Below is a small trained network, with its code and all its weights. Each question gives an input and a target symbol and asks what happens when units are switched off, that is, made to give their printed mean instead of their output.

import numpy as np


def w(rows, s, z=0):
    codes = np.array(rows[::2]) - 128.0
    scale = np.full(codes.shape[1], s)
    scale[-1] = z or s
    return codes * scale


def norm(h):
    return h / np.sqrt((h * h).mean(-1, keepdims=True) + 1e-5)


def softmax(a):
    e = np.exp(a - a.max(-1, keepdims=True))
    return e / e.sum(-1, keepdims=True)


def log_softmax(a):
    a = a - a.max(-1, keepdims=True)
    return a - np.log(np.exp(a).sum(-1, keepdims=True))


def net(x, mask):
    ids = ['αβδεζηθμξπστφψω'.index(c) for c in x.split()]
    T = len(ids)
    res = E[ids] + P[:T]
    u = 0
    for l in range(2):
        r = norm(res)
        for j in range(3):
            rows = slice(3 * j, 3 * j + 3)
            q, k, v = (r @ M[l][rows].T for M in (Q, K, V))
            z = softmax(np.where(np.tri(T) > 0, q @ k.T / 3**0.5, -1e9)) @ v
            o = O[l][rows]
            res = res + np.where(mask[u + j], z, o[:, -1]) @ o[:, :-1]
        u += 3
    return log_softmax(norm(res)[-1] @ U[:, :-1].T + U[:, -1])


Q, K, V, O = {}, {}, {}, {}
E = w([
[85,170,65,177,122,47,188,144],'α',
[168,78,64,194,115,134,69,137],'β',
[119,50,167,199,98,114,171,148],'δ',
[66,88,75,125,71,147,167,118],'ε',
[176,133,154,98,45,97,129,163],'ζ',
[29,135,148,98,71,171,111,123],'η',
[60,39,99,142,142,203,155,218],'θ',
[134,98,128,116,209,132,73,212],'μ',
[134,27,115,128,206,99,144,202],'ξ',
[148,87,177,98,140,152,135,52],'π',
[116,57,72,110,205,165,177,75],'σ',
[138,188,92,164,133,254,159,134],'τ',
[134,46,57,103,146,80,71,104],'φ',
[110,143,133,47,172,65,140,110],'ψ',
[39,62,115,117,174,165,20,145],'ω',
],0.013)
P = w([
[142,213,193,175,30,77,103,203],'0',
[29,3,152,32,62,127,159,168],'1',
[40,28,127,49,84,149,142,167],'2',
[67,66,130,58,88,171,144,157],'3',
[71,68,128,66,95,176,140,147],'4',
[81,87,124,81,100,175,145,146],'5',
[86,94,133,84,96,187,142,124],'6',
[96,101,132,84,99,185,137,113],'7',
[97,104,130,88,88,185,132,107],'8',
[96,111,122,88,89,181,128,108],'9',
[91,112,138,88,99,183,126,88],'10',
[83,97,144,94,95,185,128,92],'11',
],0.0052)
Q[0] = w([
[139,38,66,69,92,59,141,147],'0.h1',
[150,186,172,96,109,117,149,155],'0.h1',
[164,167,56,141,115,41,29,138],'0.h1',
[162,255,15,144,168,106,176,130],'0.h2',
[227,211,212,161,79,160,65,151],'0.h2',
[129,41,213,156,178,110,103,79],'0.h2',
[156,85,139,114,101,182,129,169],'0.h3',
[154,149,168,144,216,155,119,125],'0.h3',
[59,32,126,97,120,192,142,144],'0.h3',
],0.0066)
K[0] = w([
[173,180,152,160,74,73,65,102],'0.h1',
[176,132,166,198,116,89,165,185],'0.h1',
[89,20,189,82,131,81,70,80],'0.h1',
[156,42,84,53,117,203,125,153],'0.h2',
[144,78,169,130,2,95,48,202],'0.h2',
[215,166,164,219,162,78,170,59],'0.h2',
[166,167,150,167,95,69,92,148],'0.h3',
[114,69,123,65,100,137,54,111],'0.h3',
[123,200,68,174,146,85,57,92],'0.h3',
],0.0069)
V[0] = w([
[116,182,166,83,215,186,219,196],'0.h1',
[107,92,152,85,109,101,213,161],'0.h1',
[158,158,49,169,114,128,165,153],'0.h1',
[245,146,164,132,189,135,152,117],'0.h2',
[68,83,72,161,148,93,172,142],'0.h2',
[86,145,113,115,177,167,76,95],'0.h2',
[123,128,254,98,113,69,79,75],'0.h3',
[131,141,128,196,133,71,47,40],'0.h3',
[161,74,73,110,40,101,118,236],'0.h3',
],0.0052)
O[0] = w([
[2,175,142,88,111,222,155,162,95],'0.h1',
[109,112,162,69,131,144,104,11,206],'0.h1',
[44,150,62,126,180,221,56,231,108],'0.h1',
[206,147,120,171,137,138,102,213,59],'0.h2',
[146,105,102,96,75,132,156,70,208],'0.h2',
[119,104,172,118,76,61,121,117,86],'0.h2',
[151,173,171,116,213,153,198,171,115],'0.h3',
[174,238,98,184,138,110,98,165,72],'0.h3',
[39,119,124,143,188,119,86,60,253],'0.h3',
],0.0051)
Q[1] = w([
[53,15,170,92,129,141,124,5],'1.h1',
[83,105,87,160,121,123,106,103],'1.h1',
[73,46,148,91,131,164,137,2],'1.h1',
[123,172,126,167,132,139,176,154],'1.h2',
[192,123,127,154,141,137,166,177],'1.h2',
[166,158,85,144,136,118,139,206],'1.h2',
[114,105,133,138,196,104,108,139],'1.h3',
[176,182,96,164,114,120,123,120],'1.h3',
[177,196,93,112,128,95,135,176],'1.h3',
],0.0088)
K[1] = w([
[73,146,209,234,89,31,64,253],'1.h1',
[129,133,198,152,117,122,104,125],'1.h1',
[77,139,165,205,75,23,48,212],'1.h1',
[102,79,63,117,159,154,146,82],'1.h2',
[163,64,101,86,133,164,137,131],'1.h2',
[89,47,161,62,157,166,137,109],'1.h2',
[98,140,75,56,145,64,109,121],'1.h3',
[48,136,175,198,151,242,125,207],'1.h3',
[107,82,141,160,178,232,204,179],'1.h3',
],0.0071)
V[1] = w([
[80,35,87,103,152,79,101,179],'1.h1',
[105,122,96,65,118,136,130,14],'1.h1',
[126,79,178,187,216,158,170,80],'1.h1',
[194,89,54,149,153,77,115,109],'1.h2',
[139,191,23,102,249,128,184,96],'1.h2',
[170,126,127,65,125,26,235,183],'1.h2',
[42,109,163,206,190,190,168,109],'1.h3',
[142,74,103,74,93,215,87,179],'1.h3',
[193,153,134,200,3,229,137,177],'1.h3',
],0.0059)
O[1] = w([
[165,96,149,97,61,100,139,254,177],'1.h1',
[147,130,181,93,125,45,144,63,78],'1.h1',
[104,84,148,169,133,53,57,143,177],'1.h1',
[117,70,101,176,59,148,92,43,107],'1.h2',
[81,2,65,101,134,94,176,151,1],'1.h2',
[134,113,224,184,62,81,226,116,116],'1.h2',
[33,140,105,136,200,38,174,156,115],'1.h3',
[154,60,206,121,238,171,92,147,158],'1.h3',
[40,39,199,96,162,183,114,82,56],'1.h3',
],0.0064,0.0078)
U = w([
[81,103,22,129,18,91,148,50,67],'α',
[97,134,97,198,160,108,2,79,254],'β',
[72,117,178,207,133,17,232,152,87],'δ',
[41,155,155,27,66,103,112,99,37],'ε',
[202,74,218,50,109,188,109,79,223],'ζ',
[97,231,144,127,147,223,176,95,85],'η',
[107,59,192,254,99,129,195,145,189],'θ',
[187,76,130,108,213,44,128,217,38],'μ',
[175,17,14,91,206,139,206,45,90],'ξ',
[164,215,173,50,201,46,179,71,75],'π',
[167,47,59,52,168,26,107,51,59],'σ',
[100,121,65,113,135,207,138,228,105],'τ',
[230,85,20,160,84,145,61,105,83],'φ',
[230,215,117,61,38,114,133,162,168],'ψ',
[160,167,122,83,223,119,53,227,49],'ω',
],0.0082,0.0059)

Each question gives the input, a string of symbols that net reads in full, and the target symbol t.
The units are the heads (3 rows each of Q, K, V and O). Each row of codes is followed by its name. A weight is (code - 128) times the scale printed after its matrix; where a second scale follows, it is the last column's (O and U).
mask holds one flag per head, layer by layer. A switched-off head (its flag False) gives its mean, the last column of its rows in O, instead of its output. The means were averaged over made-up inputs and are rounded, as every weight is.
A unit's drop is (log p(t) with every unit on - log p(t) with that unit switched off) / (log p(t) with every unit on - log p(t) with every unit switched off).
The circuit of an input: a set's keep is (log p(t) with only the set's units on - log p(t) with every unit switched off) / (log p(t) with every unit on - log p(t) with every unit switched off). Starting from all 6 units, units are removed one at a time, each time the one whose removal leaves the highest keep (on an exact tie, the one counted first), for as long as the keep stays at least 0.8.
units of the circuit, in order: the units of the circuit, biggest drop first
unit that matters most: the unit with the biggest drop
which heads matter: for each layer, one digit per head in row order, 1 if its drop is at least 0.15 and else 0, layers parted by /
input ζ ε σ ψ, target ψ: units of the circuit, in order -> (1.h3, 0.h2)
input σ δ δ σ σ σ δ δ ω η ψ ψ, target ψ: units of the circuit, in order -> (1.h3)
input ζ ψ δ ε μ η δ, target η: which heads matter -> 010 / 100
input μ ζ π τ π σ ω σ, target τ: units of the circuit, in order -> (0.h1, 1.h1)
input δ η δ δ ζ δ δ σ δ α ζ μ, target β: which heads matter -> 011 / 100
input ω μ ω σ σ σ δ δ, target ψ: which heads matter -> 110 / 101
input δ ψ ξ φ ω τ, target τ: units of the circuit, in order -> (0.h1, 1.h2)
input ω η η, target ψ: units of the circuit, in order -> (0.h1, 1.h1, 0.h3)
input δ σ ζ ζ δ ξ ω ε δ φ δ ξ, target β: units of the circuit, in order -> (1.h1, 0.h3)
input δ π δ σ σ ζ ξ, target ζ: which heads matter -> 100 / 001
input π π ζ δ β, target θ: units of the circuit, in order -> (1.h2, 0.h3)
input μ σ ζ τ, target τ: units of the circuit, in order -> (1.h2, 1.h1)
input σ σ δ ζ δ σ μ ζ φ θ ζ σ, target ζ: which heads matter -> 000 / 101
input ζ φ π, target η: which heads matter -> 011 / 100
input β ω δ ζ ζ δ ω δ δ, target ζ: units of the circuit, in order -> (1.h3)
input δ δ σ η, target β: units of the circuit, in order -> (1.h1, 0.h2, 0.h3)
input σ ω σ σ δ ζ, target ζ: units of the circuit, in order -> (1.h3, 0.h3)
input ζ ζ ε, target η: which heads matter -> 001 / 110
input σ η η σ δ ψ ψ δ, target ψ: which heads matter -> 000 / 001
input β θ ε π ψ θ η δ π, target φ: which heads matter -> 100 / 011
input θ δ δ ξ δ, target δ: which heads matter -> 000 / 101
input ψ ξ δ δ, target δ: unit that matters most -> 1.h2
